Each row comes from the steps of one walk. Every step used is in the known rows, and no mark comes twice. Write the walk behind each row, first mark first.
Known rows
lofug, gudam: [-19.0   4.7  10.4   8.7  15.7 -30.0  -4.8  -3.5 -28.3  23.1  -0.9  22.9
  20.5 -12.9 -19.8   2.7 -21.1   6.4 -11.0  55.1 -20.0 -27.7 -15.8  11.2]
sudime, salo, toriv, lofug: [ 15.2  16.0  -7.6 -22.6 -15.3  25.2  31.0  13.1  22.7  15.9 -17.9 -15.4
 -33.4  25.4   6.8 -18.0  46.6 -33.4 -11.0 -38.0  20.0  15.9  -3.6   7.8]
lofug, fisa, sudime, salo, funum: [-18.2   0.8  28.4  -6.1 -24.2  30.8  20.5 -17.8  -1.0   2.7  -2.0  13.4
  19.3   3.4  -0.7   5.8 -20.0  27.9   4.8 -16.1  34.9   2.5 -14.5  27.9]
sudime, salo, funum, gudam: [  6.5 -10.2  -6.5 -28.1   1.5  -8.0  -7.9   0.7  10.7  20.2  -4.6  45.4
  10.8  30.8 -14.2 -15.2   5.2  -7.3 -35.2 -32.1  83.7 -17.7 -19.5  26.2]
sudime, salo, funum, fisa, gudam, toriv: [  7.6  -6.0 -25.1  -6.9  35.2   3.3  13.6  -8.1  38.2   6.9   2.5  10.3
 -22.5  15.8   0.4  -1.7 -27.5   0.0  -0.6 -40.8  31.6  14.4  19.2   2.6]
gudam, sudime, salo: [ -8.7 -17.9   6.6 -17.5  -9.0   7.3  -7.0  -4.0  -1.3   9.3  22.7   8.7
   1.6  -6.0  -4.6  15.2   8.4 -28.2 -17.7  -5.9  24.9 -14.2   3.2  12.9]
salo, toriv, lofug, gudam, funum: [ 27.2  13.7   8.6 -22.4  -1.5 -23.4  -5.0   1.5   1.0 -12.0  -6.1  14.7
  -9.9   9.7 -10.0 -15.5  32.8 -26.5  -3.9 -19.5 -37.1   4.6 -13.8   9.9]
toriv, lofug, fisa, sudime, salo, funum: [  4.9   5.3  36.6   0.3 -30.3  33.1  15.3  -2.3  15.6  -8.3  -8.6  -3.4
   2.1  17.0   2.6  -5.2  -4.2  13.2   5.8 -39.7  25.1  16.4   1.2   6.7]
gudam, toriv, lofug, fisa: [  3.0  12.3 -25.4 -19.2  -8.9  14.2   9.0  16.5 -12.7 -32.6  33.9  -7.8
 -12.2 -35.9  34.3  -5.4   3.2  -9.6  27.7  18.1 -19.6   9.2  16.1   6.9]
funum, fisa, gudam, sudime, lofug: [  1.5 -26.6  -6.3  51.7  16.3   9.5 -41.4   0.9   9.8 -20.6  12.4 -28.4
   1.9 -13.2   3.4   6.0   2.6   4.9  -3.3  14.4 -17.5  19.8  27.6 -36.7]
salo, toriv, lofug: [ 16.5  21.7 -19.5  -6.4 -14.9  12.0  14.5   7.1   1.3   6.0 -19.5  -2.6
 -28.4  11.6  18.7 -17.3  47.5 -20.9   1.5 -20.7 -15.4   3.9 -10.6   2.6]
funum, fisa, sudime: [-20.4   0.2  -6.2  36.5  15.5 -13.6  -3.9 -14.7  -6.4   6.6 -27.8 -10.5
  -2.3   6.5  -7.6   4.7 -15.0  42.2  15.5  18.0  -2.0   1.2 -14.4   4.0]
fisa, gudam, sudime: [  5.9 -19.0 -22.3  17.2   4.1  -8.4 -15.2  -6.4 -27.1  -6.6  10.2   0.4
  12.3 -22.4  14.2  15.3  -5.8 -13.4  -6.4   4.3 -22.7 -14.9   4.6 -27.5]
sudime, lofug, fisa: [-16.7  -4.3  13.4  19.6 -14.4  31.7 -18.9  10.6 -34.8 -13.4  24.4  -3.1
  13.7 -33.0  14.2  -7.7  15.3   7.8   0.7  49.8  -0.8  19.1  -5.1  14.8]
funum, gudam: [ -4.0  -5.0 -32.3  -7.6   6.4 -24.0 -14.7   9.3 -27.2   4.4  -1.5  22.1
  12.3   2.5   4.2 -14.5   5.3   1.3 -16.5  15.5  40.3 -25.7 -25.6  10.3]
funum, fisa, gudam: [ -1.6  -2.7 -40.2  39.9  29.5  -4.2  -4.7  -1.0  -5.7   5.6 -26.2  -2.6
  -9.8   5.7   6.1  -4.0  -7.9  25.8  -3.1  15.3 -15.9   6.7  -6.6 -17.4]
salo, funum, gudam, sudime: [  8.7 -17.0  -9.1 -18.4 -13.7 -21.3 -45.4  -9.2  -2.1   2.1  15.6  51.0
  23.0   8.3  -2.3  -1.3   1.2 -10.2 -22.6 -27.9  37.2 -33.0  -0.8   9.3]
toriv, lofug, fisa, gudam: [ 16.2   6.8 -32.1  28.2 -10.4  26.2   8.4  18.4 -28.0 -23.5  -6.9 -13.9
  -1.4 -12.3  29.0 -10.9   4.6  10.0   6.4  13.8 -39.7  14.9   4.4 -23.8]
lofug, fisa, sudime: [-28.3   2.7   2.0  17.3 -19.2  12.3   9.9  -6.8 -39.5 -12.2   0.4  -8.3
  20.7 -28.8  17.2   8.2 -20.3  38.6  24.5  31.8  -7.7  -5.9 -22.7  13.6]
salo, funum, fisa, gudam, sudime: [ 10.7 -14.7  -9.9  28.6  11.1  -7.0 -31.0 -19.2  19.9   1.0  -7.0  19.9
   0.3  12.4  -4.6   8.8 -14.7  14.1  -7.6 -28.9 -18.0  -1.3  18.8 -17.1]
sudime, lofug, gudam: [-20.6  -6.8  35.4  28.1  15.3 -18.9 -24.0   8.7 -20.1  13.4  16.2   5.6
  22.2 -20.8 -20.3  -4.5  -2.6   0.1 -11.5  64.3  -7.5  -3.4  -3.4  -3.5]
toriv, lofug, gudam, sudime, salo: [  7.7  -9.7  37.9 -12.3  -3.1 -12.6  -7.8  10.2  21.0  -0.8  17.6  -5.3
   1.2   1.9 -29.8   8.5  -7.0 -35.5 -21.1   6.5  -7.0 -11.7  27.7 -10.4]
lofug, gudam, sudime, salo: [-16.5 -16.0  33.8 -15.9   0.6 -21.5  -4.3  -4.3   0.7   8.5  23.2   8.4
  18.6 -14.6 -31.6  20.2 -22.9 -22.0 -23.2  20.8  -0.6 -21.9   7.7   9.1]
fisa, lofug, gudam, sudime, salo: [ -2.2  -3.1  25.6 -30.4  -3.9 -19.1   3.0   0.2  11.8  17.3  13.5  -8.5
   6.9   3.6 -24.5  28.8 -18.8 -20.3 -10.6  11.8 -18.6 -26.9  18.9 -13.2]
gudam, toriv, lofug, fisa, sudime: [ -6.3   9.9 -12.4   1.0 -11.1  12.4  16.3   6.1 -14.0 -42.4  21.0 -33.7
  -1.0 -35.3  32.9   4.3 -21.2  11.3  47.9  10.8 -16.9   8.7  15.9  -2.1]
fisa, gudam, toriv: [ -2.2  -4.8 -53.5   3.2  31.6 -10.4  10.7   2.7 -28.5  -7.0  17.0  -2.7
  -1.7 -28.9  32.2   2.9 -20.7 -10.2  15.6  14.3  -6.6  -8.9   3.5 -16.6]

Which walk is each row?
[  8.3  24.6  -9.2 -28.6 -37.0  50.5  44.4  16.3  12.0  -9.9  -5.4 -22.2
 -22.1  10.9  15.4 -14.9  36.8 -17.4  -0.1 -30.3   1.2  25.5  -3.9  23.2]
sudime, salo, toriv, lofug, fisa
[  4.5  17.0  28.2 -15.1  13.6 -17.6   6.4  -7.6  49.7  41.8 -28.3  17.6
  -9.4  47.1 -44.1   9.0 -20.3  17.9 -11.7  -6.0  -3.5  -5.9  12.5   2.9]
sudime, salo, funum, fisa, lofug, gudam
[  8.1  14.2   4.9  -2.8 -21.0  22.1  37.7   1.3  24.0   1.6 -30.1 -39.0
 -21.9  27.4   7.1  -9.1  28.1 -13.1   7.5 -48.7  21.4  14.8  -7.1  -5.1]
fisa, sudime, salo, toriv, lofug
[ -5.8 -13.4  51.3 -22.9  -4.7 -17.3 -13.7 -17.7  21.6  23.1  18.7  41.5
  20.9   3.3 -35.6  15.7 -27.6 -20.2 -27.9 -10.6  15.6 -28.1  11.6  14.7]
lofug, gudam, sudime, salo, funum
[ -1.0  -8.7  14.7 -10.2  22.2 -41.5 -22.7  -8.0 -31.7  -1.4  12.9  42.0
  18.8 -15.2 -19.7   4.0  -1.9  -4.5  -9.9  33.5 -18.3 -14.5 -27.2  21.5]
lofug, gudam, funum
[  4.1  11.4  -9.9   3.4 -20.3  20.2  -0.5  15.6 -23.1 -14.3   0.8   4.1
  -5.9 -14.4  19.1  -9.2  15.7   2.6   4.5  21.8 -25.4   9.9   2.5   8.4]
toriv, lofug, fisa
[ 27.2  -3.6 -14.9 -47.1   6.9  -8.9  -3.5  17.8  36.6  -5.9  16.6  20.1
 -14.4  26.3   5.9 -21.3   1.7 -34.3 -15.0 -54.7  77.2  -2.6  18.1   7.7]
sudime, salo, funum, gudam, toriv, lofug
[  7.5  -4.9  -7.9  16.7  26.4  13.0   3.5 -10.1  30.1  22.7 -27.3  19.6
 -13.3  37.7 -12.6  -8.4  -9.5  15.9 -19.4 -36.7  29.3  10.5  -1.0  -1.8]
sudime, salo, funum, fisa, gudam
[ -3.0  19.2  31.9   1.3 -10.1  -3.4  44.0   2.0  25.4   4.8 -27.5 -36.3
  -6.2  19.8 -18.9  -5.6  -5.2  -5.7   5.0 -20.9  -1.0   4.2  -3.3  -7.6]
fisa, sudime, salo, toriv, lofug, gudam
[ 21.3   1.5 -49.7  13.6  25.1  -5.4   7.6  16.6  -8.4 -22.3   9.1 -18.0
 -17.7 -18.5  35.1  -6.7  -0.6 -21.7  17.5  -4.0 -17.2   3.1  24.8 -32.6]
fisa, gudam, toriv, lofug
[  8.3   1.3 -20.2  37.0  24.0  -5.0 -11.9 -12.4  10.8  17.5 -30.9  30.8
  -5.9  25.9  -2.3  -8.7  -7.2  29.1  -7.2 -15.1  -8.1   6.5  -0.7  -8.5]
salo, funum, fisa, gudam
[ 21.8  -2.9 -18.8 -14.4  17.9 -19.6 -29.6  -4.8  -1.1  -1.6 -15.3  11.9
 -24.6  20.1  -3.3   9.8  29.2  11.1   9.9  -6.0 -29.2   9.4 -10.6   0.9]
gudam, funum, fisa, lofug
[ -0.2   3.1  11.3 -14.5  -3.9 -31.9 -15.5  -1.4 -10.9  13.0  11.9   2.3
  17.0 -10.0 -15.7  27.2 -15.7  -7.3   1.2  28.8 -52.8 -35.9  14.8 -24.1]
fisa, lofug, gudam, sudime
[ -1.2 -20.3  44.9   8.6  22.9 -28.4 -42.6   0.4 -26.5 -13.6  24.7  21.4
  21.0 -23.8 -21.9  -6.5  12.2 -13.1 -11.6  42.5  -5.3   2.2 -12.7   7.9]
sudime, lofug, gudam, funum
[ 26.8  12.2 -33.1   1.2 -39.4  37.2  15.3   6.7  -0.7 -39.7   6.9 -37.9
  -6.6 -11.7  39.7  -3.2  18.3 -12.4   9.4 -36.2 -58.4  14.6  17.6 -22.0]
salo, toriv, lofug, fisa, gudam, sudime
[-28.4  -7.8  47.5  43.3  13.6 -20.9 -15.2  -2.0 -20.7  -1.5   4.2 -20.6
  33.6 -23.2 -22.0   1.6 -24.7  19.9   7.3  63.7  -4.9  -6.1  -3.0 -14.4]
fisa, sudime, lofug, gudam
[ -1.8 -15.3   3.0  20.8  21.9 -17.9 -25.0 -20.3  -9.5 -20.9 -14.7   5.8
  -0.8   5.2  -5.2   4.9   2.5  30.4  16.0   0.0   2.0  10.5 -24.6  13.6]
gudam, funum, fisa, sudime
[-21.9  14.6   0.0 -16.8 -35.6  42.5  54.5  -8.9  -5.1  -7.7  -8.7 -34.9
   2.3  -5.2  15.3   1.4  -0.7  19.2  15.5 -20.8  16.3  14.7 -29.4  26.2]
lofug, fisa, sudime, salo, toriv
[ 18.2   2.4 -52.5  22.7  36.0  -7.5   1.5  14.4  17.6 -24.1  -4.1 -28.7
 -30.9  -2.4  16.7 -11.2  -5.8  -0.8  20.4  -5.4 -24.1  19.5  32.2 -32.3]
funum, fisa, gudam, toriv, lofug
[ 13.2  13.9  -4.6  -1.2   6.2  -8.3 -13.7 -11.4  23.2  33.7 -34.7  27.2
 -17.6  40.2  -5.5   4.0   9.9  26.8   5.5 -15.3 -16.1  -6.0   2.5  -1.2]
salo, funum, fisa, lofug
[ -2.6  -2.6  -4.6 -38.1 -25.3  18.9  17.7  -7.5  15.6   8.0   7.9  -4.5
 -12.4   3.2   5.0   5.7  26.1 -33.5 -11.1 -38.2  19.8  -1.5  -4.7  20.5]
gudam, sudime, salo, toriv
[ 10.6   1.7 -49.6 -30.1  -7.3   0.8   1.3  29.0 -17.5 -48.2  32.6 -11.4
   0.5 -22.1  31.3 -16.6  -6.9  -6.5  17.7   4.7  12.6   2.8  11.0   7.7]
funum, gudam, toriv, lofug, fisa
[-25.7  -3.1  10.1   0.3 -18.3  28.3  29.3  -5.4 -22.0  -9.1   5.5 -17.9
  14.6 -13.0   8.2  10.8 -20.0  26.4   8.6  14.0  23.8   6.1 -20.8  17.8]
lofug, fisa, sudime, salo
[  3.7 -24.2   2.3  35.1   7.0  12.3 -36.3   1.5 -19.5 -16.2  24.0 -21.9
  13.8 -30.0  12.9   6.5   7.0 -17.0  -7.3  15.6  -8.2   3.1  20.2 -40.7]
fisa, gudam, sudime, lofug
[ -6.0  10.1 -11.3 -30.5 -10.6  21.9  35.4  -2.0   3.9  23.9 -14.0   5.6
 -15.0  13.3   2.5  -9.2  28.1 -18.8 -15.0 -24.0  29.1   6.2 -26.3  30.2]
sudime, salo, toriv
[-19.4  -9.6  25.9  41.9   2.6   5.2 -20.0  -3.4 -22.3  -0.4   5.6 -23.4
  15.5 -19.4   4.4  -0.4   5.6  12.3  10.1  32.2  20.4   5.0  -8.5 -16.1]
fisa, sudime, lofug
[  2.1  12.3 -25.0   4.7  12.3  -8.8  -8.2   0.7   4.3  21.6 -29.3  -4.8
 -21.2  19.8  -0.6   8.2   9.7  23.7  10.3  15.5 -30.4   0.3  -1.2  -8.8]
funum, fisa, lofug
[  3.9  13.1  14.2 -45.5 -20.5  -8.4  31.0  -4.5  25.3  17.6   1.5 -26.3
  -1.2  16.2 -16.0  21.6   1.2 -28.8  -6.3 -22.5 -28.3 -16.3  12.5  -7.6]
fisa, lofug, gudam, sudime, salo, toriv
[ 12.7  12.1   7.6 -19.9   6.0   5.6   4.1  -7.7  43.9  38.1 -32.2  20.0
 -25.4  51.5 -20.5   5.5   8.5  12.8 -11.0 -32.9  14.8   5.8   7.0   5.1]
sudime, salo, funum, fisa, lofug
[  9.9   1.3  45.3 -35.4 -11.9 -21.1  -4.9 -14.1  31.4  31.5   9.8  22.5
  12.2  18.8 -30.4  27.2 -17.4 -19.8 -17.1 -17.5  -7.8 -29.2  23.9  -9.5]
fisa, lofug, gudam, sudime, salo, funum
[  9.8  19.7  13.7 -19.3  -5.7   0.7  34.1  11.3  26.2  13.1 -16.2 -12.6
 -13.9  21.1 -20.1 -13.5  16.2 -24.1 -16.4 -14.9  -5.9   2.8  -0.8   7.0]
sudime, salo, toriv, lofug, gudam
[ -4.3  16.0   3.1  -5.3   7.2 -35.4   5.6   4.2 -20.6  31.5 -11.6   4.8
  10.4   4.0 -13.2  14.3 -15.4   5.5   0.8  47.7 -47.2 -26.5  -2.7 -13.2]
fisa, lofug, gudam
[-10.4  -7.0 -26.5  14.8  10.8  25.4   4.7  14.6 -32.0 -41.2  46.0 -31.3
   9.8 -54.1  38.7  -6.1 -15.3   1.4  23.8  37.2  -9.7  22.4  16.7 -13.7]
sudime, lofug, fisa, gudam, toriv
[ 10.4   5.9 -21.7 -12.9  14.1 -11.4  -0.8  14.5  -4.4  -6.8  21.2   0.7
 -19.2 -21.7  21.0  -5.1  10.9 -27.0  18.3   4.2  -4.8  -1.3  21.0  -4.7]
gudam, toriv, lofug
[ 10.6  28.1 -18.3 -12.9 -40.4  35.0  26.4  10.9  -9.1 -14.1 -12.1  -7.5
 -15.3  -6.0  26.4 -19.4  36.5  -5.0  10.0 -10.0 -30.6  18.4  -5.8  15.2]
salo, toriv, lofug, fisa
[  7.8 -15.3 -12.5   0.1  25.1 -16.1 -38.1  -9.9 -10.9  -6.6  -4.0  29.9
 -12.7   4.5  -8.5  -2.8  21.9   8.7  -1.2   1.5  -6.7  11.5 -21.7  24.7]
gudam, funum, fisa
[ -3.2 -10.1 -23.8  12.7 -15.9  18.7  -4.7  -1.4 -36.2 -28.0  21.8  -7.1
  20.7 -36.1  26.9  14.4 -15.6   5.8   6.0  15.1 -38.7  -6.5   6.2 -14.9]
lofug, fisa, gudam, sudime
[-28.7  -6.4  45.7  60.7  25.9 -23.7 -21.6  -5.7   9.9  -3.9  -8.6 -28.7
  19.1  -9.6 -37.2   3.0 -29.6  43.9  11.2  56.3 -12.3  10.6   3.4 -11.9]
funum, fisa, sudime, lofug, gudam
[-12.7  -6.7  32.0  -0.8  -1.4   8.0   5.6 -21.2   9.6  27.3 -17.0  21.4
   9.7  19.0 -10.1   3.9 -10.4   9.7  -4.9 -27.6  52.8  -6.1 -15.4  11.7]
fisa, sudime, salo, funum
[-10.7  -8.1  41.3  48.0   6.6   3.6 -36.2 -17.9  23.5   9.5 -17.3   1.0
   6.1  12.3 -15.8  -8.9  -1.4  37.2   7.3   1.7  23.9  19.2   5.1  -3.5]
salo, funum, fisa, sudime, lofug
[  7.0  -2.0 -16.7  -9.8   0.3 -20.6 -28.7  -2.3 -11.1  15.2  -6.8  54.4
  17.8  16.8  -2.0 -18.1   1.2   5.3 -26.0 -12.3  51.0 -24.6 -21.0  16.3]
salo, funum, gudam
[-20.4 -10.8  10.3   7.6   1.3   6.3  15.9  -8.3  -7.6  11.6 -12.4 -10.8
   5.8   2.9  -1.5   8.2  -9.4   8.9   0.8   2.0  41.0  -3.9 -20.5   4.5]
fisa, sudime, salo
[ -6.0  -0.6  -2.9 -16.5 -10.5  27.6  34.4   9.7   7.0 -35.6  22.1 -41.1
  -8.5 -20.0  25.3   2.7 -20.7  -0.1  31.8  -8.6  15.3  18.7  17.2   3.8]
gudam, toriv, lofug, fisa, sudime, salo
